Here is a tiny trained network, its code and every weight. The questions are about switching its units off for an input and a class, where a switched-off unit gives its printed mean instead of its output.

import numpy as np


def w(rows, s, z=0):
    codes = np.array(rows[::2]) - 128.0
    scale = np.full(codes.shape[1], s)
    scale[-1] = z or s
    return codes * scale


def norm(h):
    return h / np.sqrt((h * h).mean(-1, keepdims=True) + 1e-5)


def f(y):
    return y / 2 * (1 + np.tanh(0.7978845608 * (y + 0.044715 * y**3)))


def log_softmax(a):
    a = a - a.max(-1, keepdims=True)
    return a - np.log(np.exp(a).sum(-1, keepdims=True))


def net(x, mask):
    res = np.array(x, float).reshape(1, 3) / 4 @ E
    u = 0
    for l in range(2):
        y = f(norm(res) @ A[l][:, :-1].T + A[l][:, -1])
        res = res + np.where(mask[u : u + 8], y, B[l][:, -1]) @ B[l][:, :-1]
        u += 8
    return log_softmax(norm(res)[-1] @ U[:, :-1].T + U[:, -1])


A, B = {}, {}
E = w([
[39,253,137,116],'x0',
[140,156,228,154],'x1',
[126,154,68,222],'x2',
],0.0051)
A[0] = w([
[109,102,1,128,63],'L0N0',
[148,103,115,139,171],'L0N1',
[139,98,80,67,47],'L0N2',
[140,88,135,106,127],'L0N3',
[146,142,152,147,80],'L0N4',
[89,119,78,199,4],'L0N5',
[66,148,171,71,126],'L0N6',
[143,68,110,117,103],'L0N7',
],0.012,0.0018)
B[0] = w([
[48,91,169,111,254],'L0N0',
[255,212,22,137,166],'L0N1',
[44,89,105,79,182],'L0N2',
[176,211,64,183,169],'L0N3',
[41,139,96,143,132],'L0N4',
[208,177,61,103,182],'L0N5',
[181,195,130,160,201],'L0N6',
[134,171,187,147,195],'L0N7',
],0.0067,0.0052)
A[1] = w([
[170,116,172,50,33],'L1N0',
[252,139,100,95,181],'L1N1',
[78,83,255,170,59],'L1N2',
[187,159,191,210,75],'L1N3',
[170,129,229,17,27],'L1N4',
[156,128,143,201,45],'L1N5',
[114,132,153,223,4],'L1N6',
[213,11,154,121,221],'L1N7',
],0.0091,0.0031)
B[1] = w([
[167,184,21,142,136],'L1N0',
[109,147,139,82,255],'L1N1',
[34,43,74,118,144],'L1N2',
[103,74,134,87,225],'L1N3',
[146,93,1,174,176],'L1N4',
[66,153,61,89,147],'L1N5',
[166,43,19,93,131],'L1N6',
[89,161,182,197,241],'L1N7',
],0.0098,0.0047)
U = w([
[120,179,194,185,253],'0',
[35,57,101,108,142],'1',
[174,197,8,152,49],'2',
[108,124,155,77,79],'3',
[198,78,142,99,2],'4',
],0.016,0.006)

Each question gives the input, the list of numbers given to net, and the class t.
The units are the neurons (one row each of A and B). Each row of codes is followed by its name. A weight is (code - 128) times the scale printed after its matrix; where a second scale follows, it is the last column's (A, B and U).
mask holds one flag per neuron, layer by layer. A switched-off neuron (its flag False) gives its mean, the last column of its row in B, instead of its output. The means were averaged over made-up inputs and are rounded, as every weight is.
A unit's drop is (log p(t) with every unit on - log p(t) with that unit switched off) / (log p(t) with every unit on - log p(t) with every unit switched off).
The circuit of an input: a set's keep is (log p(t) with only the set's units on - log p(t) with every unit switched off) / (log p(t) with every unit on - log p(t) with every unit switched off). Starting from the 12 units with the biggest drops (on a tie, the unit counted first), units are removed one at a time, each time the one whose removal leaves the highest keep (on an exact tie, the one counted first), for as long as the keep stays at least 0.8.
units of the circuit, in order: the units of the circuit, biggest drop first
most important unit: the unit with the biggest drop
k most important neurons: the k neurons with the biggest drops, biggest first
top k neurons in layer l: the k neurons of layer l with the biggest drops, biggest first
input [3,5,-3], class 1: 2 most important neurons -> L0N1; L1N2
input [4,-4,-1], class 0: most important unit -> L0N6
input [7,-5,-5], class 0: top 3 neurons in layer 0 -> L0N6; L0N5; L0N1
input [5,2,7], class 2: top 2 neurons in layer 1 -> L1N7; L1N6
input [-5,7,-8], class 2: top 2 neurons in layer 0 -> L0N0; L0N3
input [0,1,1], class 3: units of the circuit, in order -> L1N7; L1N4; L0N3; L0N0
input [1,4,4], class 1: 3 most important neurons -> L0N3; L0N1; L0N2
input [0,4,-6], class 2: 3 most important neurons -> L1N4; L0N0; L1N0
input [-6,2,3], class 0: 3 most important neurons -> L1N7; L1N4; L0N1
input [-5,8,-7], class 1: 4 most important neurons -> L1N2; L0N5; L1N4; L1N3
input [1,-5,3], class 1: 3 most important neurons -> L0N0; L1N7; L1N1
input [-1,3,8], class 2: 2 most important neurons -> L0N5; L1N7
input [-2,5,7], class 2: 2 most important neurons -> L0N5; L0N0
input [-6,-1,-8], class 2: units of the circuit, in order -> L1N0
input [7,-6,-2], class 0: 2 most important neurons -> L0N6; L1N3
input [5,6,3], class 1: top 4 neurons in layer 1 -> L1N2; L1N6; L1N7; L1N3
input [-2,0,-2], class 3: top 2 neurons in layer 1 -> L1N7; L1N1
input [-6,-6,6], class 0: top 2 neurons in layer 1 -> L1N7; L1N3
input [1,7,7], class 1: top 3 neurons in layer 0 -> L0N3; L0N1; L0N6
input [-8,-3,0], class 0: units of the circuit, in order -> L1N7
input [-4,-2,2], class 0: top 2 neurons in layer 0 -> L0N6; L0N0
input [-4,5,-1], class 1: top 3 neurons in layer 0 -> L0N5; L0N6; L0N4
